Each row is followed by its class.
[ 80  -3   8  -9 -17  21 -48  53 -14  26  -2  43  14 -12 -61 -10 -72 -22
 -25 -40 -20  17  11 -83 -41 -10 -49   6 -15   6  -8 -13 -79] | D
[ -1 -50 -36 -51  31  59 -78  33 -11  29 -33  48  14  -7  84 -16 -47   4
 -13  -7 -19  47 -15 -78 -65   1  27   4 -34  -9 -32 -20  15] | C
[-28 -26  -4 -77  43  36 -67  37   0 -13 -27  36 -38  -2  77   5  -5  33
  10   1 -25  42 -36 -96 -66   6  45   2  -6 -25 -10   2  67] | D
[   6  -45  -33  -54   19   63  -95   31  -20   27  -35   36   10  -13
   69  -18  -50   -3  -15   -3  -23   45  -22 -102  -61   -7    6    0
  -25   -7  -27  -27    8] | Y
[ 19 -40 -45 -46  14  58 -38  33 -14  -1 -54  26  -2  11  32  -2  10  27
  -4  13  -3  56 -18 -81 -59  -1  50   3 -38 -15 -23 -28  16] | D
[ 32 -38 -49 -36  18  60 -53  29  -9   3 -48  30  11  13  37   7  15  17
 -13   5   3  54 -14 -70 -48  -8  52   4 -45 -10 -17 -32  17] | D
[ 67 -21   1  -8 -17  30 -47  55 -24  26   4  49  26 -17 -56  -9 -83 -20
 -32 -35 -27  23  18 -77 -48 -24 -58  -1 -29   2  -9  -6 -86] | M
[  23   24   68  -29  -11   41  -74   82   -5   37   -3   22  -19    3
  -50   53 -100   -9   42  -43  -11   50    4  -80  -40  -14  -56  -57
  -12  -32  -28    8  -39] | F
[-16 -40 -30 -58  49  33 -56  37  -7  -4 -31  57  -6 -10  98  -9   4  23
   9  12 -20  32 -26 -69 -55  22  47   1  -7 -28 -17  -3  62] | C
[  5 -57 -57 -42  21  60 -43  27 -10   4 -42  27   6   5  53   3  17  28
 -14  11  -2  54 -10 -61 -51  -3  59   6 -45 -23 -28 -25  13] | X
[ 21   2  10   7 -23  28 -36  78 -15  54  -9  22  -6 -11 -46  34 -93  19
  22 -32 -19  35  28 -60 -39   3 -51 -37 -26 -19 -66 -10 -73] | N
[ 14 -60 -51 -42  15  56 -49  21 -10 -12 -37  36   1   8  46 -13  15  27
 -10  -3  -6  52 -19 -53 -49  17  63  12 -44 -17 -23 -28   1] | J
[ 27  37  53 -30  -7  46 -59  85  -7  53   2  35   2   2 -42  38 -86 -15
  34 -52 -13  43   3 -92 -32 -15 -58 -59  -6 -32 -24   8 -41] | F
[ 31  15  60 -34  -8  38 -46  85  -7  48  -6  35  -4  -2 -68  44 -81  -8
  31 -43 -12  52   8 -92 -41 -31 -48 -53 -20 -42 -30   2 -44] | D
[ 76   2   8  -1 -20  18 -44  52 -13  35  -3  41  18 -12 -57  -2 -62 -12
 -21 -50 -17  20  19 -69 -26  -4 -39   4 -22  -5 -12 -20 -83] | D
[ 70   4  12 -11 -14  24 -52  47 -20  28  -1  58  14 -17 -47 -15 -81 -24
 -12 -38 -27  16   5 -75 -34 -10 -58   6 -16  -2 -17  -3 -82] | C
[  4 -30 -27 -57  29  59 -80  44  -8  16 -34  41   4  -5  72 -21 -58   3
   3 -10 -23  40 -21 -87 -58   5  23 -23 -31 -18 -18 -16  21] | J
[ 25 -53 -42 -40  10  54 -47  31 -12 -11 -43  38  -6   7  45  14  15  21
  -3  17  14  35 -26 -54 -58  10  49   6 -37 -13 -31 -13  35] | N
[ 23  21  62 -39 -13  48 -64  84  -8  35  -3  47 -13   5 -73  41 -83 -12
  29 -42 -12  57   7 -88 -42 -40 -50 -60 -20 -45 -18  11 -37] | M
[  0 -58 -26 -60  25  54 -73  40 -14  11 -47  35   6 -13  64 -13 -52  10
  -4   4 -24  44 -16 -80 -66 -16  23  -7 -35 -20 -30 -20  10] | D
[ 36 -20  -3   4 -19  29 -27  77 -19  53 -13  31   9 -12 -57  33 -68  22
   2 -36 -17  45  29 -58 -38   0 -32 -24 -42 -19 -55  -8 -79] | N
[ 15 -48 -47 -47  27  51 -41  40 -15   1 -48  29   4   5  44   5  21  26
   0  12  -1  53 -18 -66 -50  15  57   5 -29 -15 -22 -16  17] | F
[ 36  27  65 -32 -14  41 -56  70 -13  51  -5  44 -17   1 -61  28 -68 -17
  26 -46 -15  48   4 -83 -29 -24 -51 -40 -14 -33 -17  -2 -45] | Y
[   4  -43  -19  -52   43   56 -113   31   -2    8  -36   38   -1   -3
   77    1  -45   -2   -3   -3  -25   52  -24  -78  -60    1   36  -11
  -34  -14  -19  -12   21] | C
[ 58  -4   9 -13 -14  25 -48  50 -20  28  -5  54  18 -18 -46 -13 -72 -23
 -12 -43 -29  20   3 -69 -35  -8 -52  -2 -17  -6 -16  -6 -78] | C
[ 72   3   5  -9 -21  24 -60  48 -19  22   6  60   4 -12 -54 -18 -66 -19
 -17 -38 -24  10   3 -85 -44   6 -52  14  -6  10 -22   1 -76] | N
[-15 -26 -13 -60  46  46 -75  30   1 -10 -16  43 -41  -3 103  -4 -13  34
 -11  -9 -21  24 -24 -77 -64   7  54  10 -19 -26   0  -2  68] | X
[ 30  31  67 -41 -15  49 -62  84  -7  46  -1  48 -26   9 -71  43 -75 -10
  37 -41  -6  54   1 -92 -45 -23 -44 -42 -18 -35 -24  16 -39] | N
[ 11 -50 -36 -49  26  56 -63  41 -13  25 -45  35  17 -11  61 -26 -57   0
 -21  -2 -19  42 -10 -83 -63 -15  24   0 -38  -3 -21 -28   0] | D
[ 35  18  64 -34  -8  40 -61  89  -9  46  -9  38 -10   0 -69  44 -81  -8
  33 -41  -9  54   9 -78 -35 -26 -48 -51 -17 -34 -21  12 -49] | F
[ 29   9   8   7 -22  27 -44  76 -25  49 -11  28   3 -16 -39  11 -99  10
  11 -32 -22  33  19 -85 -36  -9 -57 -45 -28 -20 -48  -8 -54] | X
[-26 -21 -16 -61  58  37 -68  41  -4  -9 -24  49 -35  -4 101   0  -9  29
  18   3 -32  37 -31 -85 -58  19  50   3  -8 -25 -12  11  75] | C
[ 18  29  81 -34 -10  40 -52  60  -8  31 -10  42 -12  -2 -77  28 -84 -21
  40 -53 -20  46  -1 -63 -30 -39 -52 -48 -26 -32 -37   1 -63] | S
[  3 -44 -36 -51  28  58 -87  28 -12  29 -35  48  11 -12  75 -22 -41  -1
 -11  -8 -21  47 -18 -86 -53   4  25   3 -30  -8 -26 -23  16] | Y
[ 19  22  65 -29 -15  41 -70  79 -10  29  -2  35 -20   5 -63  42 -82  -2
  37 -31 -14  51   8 -89 -46 -25 -52 -64 -12 -47 -31   5 -37] | M
[ 28 -57 -48 -38  26  62 -50  33 -12  -7 -49  32   1   5  48   5   2  28
  -5   8  -1  46  -9 -50 -52   0  56   9 -41 -11 -14 -17  12] | F
[ 10 -32 -50 -51  27  63 -48  32 -12  -1 -40  36  -6  15  37 -15  -1  22
  -3   6 -16  61 -10 -88 -61  10  50  14 -30  -7 -33 -19   4] | S
[ 72  -6  18  -7 -21  28 -67  57 -23  16  -1  46  13 -17 -53  -1 -80 -20
 -10 -52 -24  15   2 -72 -31  -9 -59  -4 -16   0  -6   1 -82] | F
[-12 -23 -17 -56  45  38 -77  36  -6 -16 -24  38 -31  -3 104  -2 -14  15
   6   4 -20  24 -37 -86 -55  17  45  -4 -13 -19  -4   7  85] | X
[ 19 -21 -17 -64  26  58 -81  36  -9  21 -39  45  -8   7  61 -18 -44   7
  -8  -3 -18  45 -16 -89 -68  10  28  -1 -36  -5 -27 -16  15] | S
[-24 -31 -21 -63  44  44 -74  43  -7 -10 -31  46 -33  -5  81   1  -8  30
  17   4 -32  41 -27 -82 -61  15  48   6 -12 -24 -22   6  52] | N
[  7 -41 -30 -55  27  60 -88  34  -9   8 -33  39   2  -6  64 -23 -61   3
   1  -2 -24  39 -22 -89 -66   0  17 -15 -31  -6 -16 -14  16] | J
[-15 -28 -14 -60  41  39 -72  37  -6 -17 -27  38 -19  -7  86  29   0  21
  22  10 -12  32 -42 -81 -53   9  39  -7 -17 -25 -25   8  80] | N
[  8 -37 -49 -40  16  67 -59  31 -12   1 -29  36  -5   8  61  15  13  36
  -8  -4  -1  44 -22 -73 -51   5  54  10 -39 -24 -41 -17  16] | N
[ 71 -30 -15  -1 -24  19 -39  52 -19  34   4  61  21 -20 -60 -19 -69 -10
 -28 -31 -19  16  26 -58 -42   4 -46  24 -20   7 -28  -3 -98] | N
[ 14 -42 -28 -45  17  61 -57  35 -23  26 -39  25  20   4  77 -11 -32   2
 -16   2 -10  41 -12 -83 -62   0  27  -8 -38 -12 -10 -27  28] | M
[ 33  -8  -4   1 -21  24 -19  80 -19  57  -8  18   4 -14 -39  17 -91  25
   0 -34 -15  31  33 -58 -30  -6 -41 -30 -34 -21 -41 -18 -75] | J
[ 19 -25 -19 -57  34  61 -87  42 -14  17 -49  30   6   2  70  -6 -38  -6
   7  -3 -21  47 -26 -90 -58  11  27 -15 -28  -6 -13 -14  27] | F
[  19  -30  -29  -47   32   60 -114   31   -6   15  -33   50    2   -7
   72  -15  -47  -10   -9  -13  -26   38  -26  -94  -55    9   18  -12
  -25   -7  -15  -17   24] | Y
[ 13 -46 -51 -41  16  57 -43  30 -17   3 -38  34  18  13  51  12  34  24
  -6  11   5  56 -17 -72 -48   7  52  -5 -36 -23 -38 -26  24] | M
[ 27  23  69 -46 -13  40 -60  84  -5  41   0  35 -21   4 -76  46 -87  -6
  39 -39 -10  58   0 -92 -39 -30 -51 -60 -23 -41 -23  13 -43] | J
[ 11 -46 -35 -45  26  54 -80  32 -11  10 -33  46   5  -8  79 -33 -51   2
 -17   2 -19  37 -13 -81 -64   9  31   0 -34  -9 -22 -16  16] | X
[-30 -22  -4 -73  43  37 -57  47  -8  -3 -30  36 -34  -5  93   4  -9  37
  27   9 -18  35 -33 -79 -48   9  48 -16 -15 -40  -7   7  76] | J
[ 34  15  65 -30 -14  47 -60  94 -13  40  -9  39 -16  -3 -63  44 -90   1
  35 -43  -3  45   7 -76 -33 -30 -45 -57 -19 -44 -22  11 -54] | F
[ 55  18  18 -19 -23  25 -44  42 -30  38  -5  64  12 -20 -43 -28 -66 -23
  -5 -42 -32  20  -6 -81 -18 -12 -62  -1 -16  -3 -22  -2 -72] | Y
[  20   16   68  -43  -12   43  -73   78   -7   38   -7   35  -20    3
  -77   37 -104  -12   36  -31  -14   54    4  -93  -57  -32  -63  -56
  -19  -31  -32   12  -43] | S
[  33   24   63  -42  -11   46  -64   84  -13   47   -5   42  -15    6
  -66   33  -96  -14   33  -38  -13   51    3 -101  -51  -25  -56  -49
  -23  -33  -29   13  -42] | S
[  4 -40 -28 -56  27  56 -87  35 -10  17 -37  35   3   1  57 -18 -54   0
 -15  -5 -20  50 -17 -89 -70   6  25  -3 -37  -1 -28 -16  10] | S
[ 36  42  65 -39 -15  45 -46  85  -6  57 -10  40 -27   4 -73  46 -73  -3
  42 -40  -7  53   9 -92 -29 -22 -51 -55 -13 -46 -21   2 -42] | Y
[ 28  21  64 -31 -10  44 -64  76 -13  47  -3  34 -25   0 -62  38 -86  -6
  29 -36 -15  53   6 -92 -30 -34 -50 -48 -16 -38 -16  13 -34] | Y
[  8 -47 -65 -45  19  59 -34  28 -12  -1 -35  28  10   9  57 -13   1  23
  -3  14  -6  47 -20 -71 -55  13  45   0 -37 -10 -18 -17  24] | J
[ 22 -58 -45 -38   5  56 -41  32 -17   7 -44  44   7   3  37  11  27  28
  -4  13  14  55 -14 -56 -42   6  47   1 -40 -23 -31 -26  18] | Y
[-22 -34  -7 -66  40  48 -83  30  -1 -17 -25  44 -51   1  76  10  -7  43
  10   6 -22  40 -29 -70 -70   8  55  13 -23 -22 -14   8  52] | N
[  2 -23 -22 -63  30  55 -71  43 -11  27 -40  57  -7  -6  77 -23 -53   2
   5   0 -18  41 -24 -91 -67   5  20  -1 -25 -10 -37 -13  22] | C
[ 12 -50 -49 -41  18  53 -42  31 -18  -1 -50  31   4   6  46  -3  20  20
   4  30   1  54 -15 -67 -47   0  52  -1 -37 -19 -29 -18  24] | X
[ 12 -60 -55 -39  25  53 -42  27 -12   4 -42  40   7   4  55  -3  13  24
  -7  21   5  47 -12 -58 -56   7  55  16 -32 -16 -24 -20  24] | C
[-21 -41  -7 -70  46  39 -80  41 -10 -11 -30  47 -13 -11  90   3   4  26
  20  -6 -28  47 -34 -81 -55  24  46   1  -7 -29 -25  -2  46] | F
[  2 -39 -33 -57  22  62 -78  36 -16  17 -34  38   3   2  75 -21 -43  -1
  -9  -4 -24  42 -17 -92 -68   2  21  -4 -26 -10 -22 -19  19] | M
[ 52  25  57 -29  -9  46 -64  75  -6  42   1  36 -14   8 -70  42 -69 -13
  13 -45  -5  52   8 -97 -35 -32 -35 -40 -25 -35 -13   4 -45] | X
